Each row has a name. After each piece below comes the name of the row it's from, unless a question asks for something else. Each question is about the rows just above it.

vavo: [135 135 135 135]
faz: [157 195  85 180]
Soze: [139 113 169 165]
paze: [149 114 148 173]
Pizi: [162 163 135 163]
dosu: [148 112 153 178]
sozal: [134 126 155 131]
[162 163 135 163] is in which row?
Pizi
Times [163] occurs in Pizi:
2
How many times does vavo hold [135]?
4
find: [148 112 153 178]
dosu
The row named faz:
[157 195  85 180]
find: [134 126 155 131]
sozal

vavo: [ 99 112 134 117 109  81 140 111 129 117 124 123 127 108]
dosu: [147 146 124 126 145 150 105 139 137 123 116 127 115 116]
Bot: [121 106 120 117 127 133 132 120 135 119 138 122 130  97]
sozal: [106 105 124 104 119  99 131 116 132 130 127 126 124 135]
Ravok: [139 142 116 127 148 165 106 136 145 126 125 113 122 120]
faz: [106 105 124 104 119  99 131 116 132 105 122 123 122  68]
Pizi: [108 102 120 111 115 105 145 129 114 134 144 130 137 130]
Fis: [125 107 112 113 134 152 126 127 127 118 135 121 135  90]
Soze: [115 132 130 128 123  98 128 121 128 126 115 121 132 121]
tef: [152 162 122 122 148 138 103 148 142 122 102 138 105 105]
lufo: [125 106 120 110 127 136 123 126 124 109 132 123 129  85]
How many times does Fis hold [135]?
2
Times [132] occurs in Soze:
2
Times [128] occurs in Soze:
3
Times [122] occurs in tef:
3
The row named dosu:
[147 146 124 126 145 150 105 139 137 123 116 127 115 116]
find: [152 162 122 122 148 138 103 148 142 122 102 138 105 105]
tef

Bot: [100 157 121 110 128]
vavo: [135 150 153 153 150]
tef: [118 127 144 118 137]
lufo: [128 127 128 129 130]
sozal: [129 129 128 129 129]
paze: [118 127 128 123 123]
Ravok: [152  90 114 150 144]
Pizi: [171 101 149 168 102]
faz: [121 127 136 121 133]
The row named vavo:
[135 150 153 153 150]
Count of [149] in vavo:
0
How many times does sozal hold [129]?
4
The row named tef:
[118 127 144 118 137]
find: [118 127 128 123 123]
paze

vavo: [184 190 126  78]
tef: [ 80  78 194 160]
Ravok: [ 93 185  80 160]
Soze: [184 190 126 184]
Bot: [ 93  92 160 150]
paze: [132 134 148 119]
find: [184 190 126 184]
Soze
The row named tef:
[ 80  78 194 160]
Times [184] occurs in Soze:
2
The row named vavo:
[184 190 126  78]
[132 134 148 119] is in which row?
paze

tef: [159 135 112 144]
Fis: [155 186 107 141]
Pizi: [155 155 107  75]
paze: [ 72  71 133  85]
faz: [ 68 106 106  74]
Soze: [138 114 148 134]
Which row holds [159 135 112 144]?
tef
The row named Pizi:
[155 155 107  75]
Times [108] occurs in Pizi:
0
The row with [155 186 107 141] is
Fis
[ 72  71 133  85] is in which row?
paze

Ravok: [127 170 151 142 128 129  97 123 123 108 127 121 129 131 126 135 128 133
 128 143 119 130 129 125 125 132 128 127 123 127 127]
Fis: [126  97 126 139 116 128 160 128 130 105 127 124 108 145 127  94 127 128
 143 157 122 128 127 120 130 128 128  99 135 133 108]
paze: [138 133 114 144 126 127 130 123 124 123 130 121 167  80 129 119 129 127
 132 144 136 123 170 122 130 127 128 119 123 123 146]
vavo: [129 134 126 118 123 126 123 130 129 137 129 125 135 130 126 129 127 138
 139 127 126 129 128 133 125 136 127 122 119 134 121]
Bot: [130 144 141 102 133 127 112 128 125 164 129 124 128 135 130 111 129 129
 130 161 122 128 135 120 124 129 129 126 126 137 125]
Soze: [126 109 122 115 135 127 139 126 131 131 124 124 121 114 125 110 126 130
 108 139 129 128 123 125 133 129 125 149 129 107 137]
Pizi: [128 108 132 135 124 131 142 125 126 126 126 114 138 119 127 144 127 129
 141  97 131 137 134 137 120 128 128 112 132 139 129]
tef: [129 122 116 113 132 128 126 125 128 133 134 138 133 123 128 129 128 129
 120 129 114 114 127 132 128 129 127 120 107 109 117]
sozal: [129 122 116 113 132 128 126 125 123 133 134 138 133 123 128 129 128 129
 120 116 114 114 127 132 128 129 130 124 113 123 124]
The row named tef:
[129 122 116 113 132 128 126 125 128 133 134 138 133 123 128 129 128 129
 120 129 114 114 127 132 128 129 127 120 107 109 117]
Times [123] occurs in Ravok:
3
Times [129] occurs in tef:
5
The row with [127 170 151 142 128 129  97 123 123 108 127 121 129 131 126 135 128 133
 128 143 119 130 129 125 125 132 128 127 123 127 127] is
Ravok

vavo: [127 121 126 126 121 191 121 126 126 126]
Fis: [120 124 106 119 132 122 130 129 121 128]
sozal: [125 125 120  63 160 129 128 104 126 129]
How many times does vavo hold [121]?
3
The row named vavo:
[127 121 126 126 121 191 121 126 126 126]
[125 125 120  63 160 129 128 104 126 129] is in which row?
sozal
find: [120 124 106 119 132 122 130 129 121 128]
Fis
Count of [126] in vavo:
5

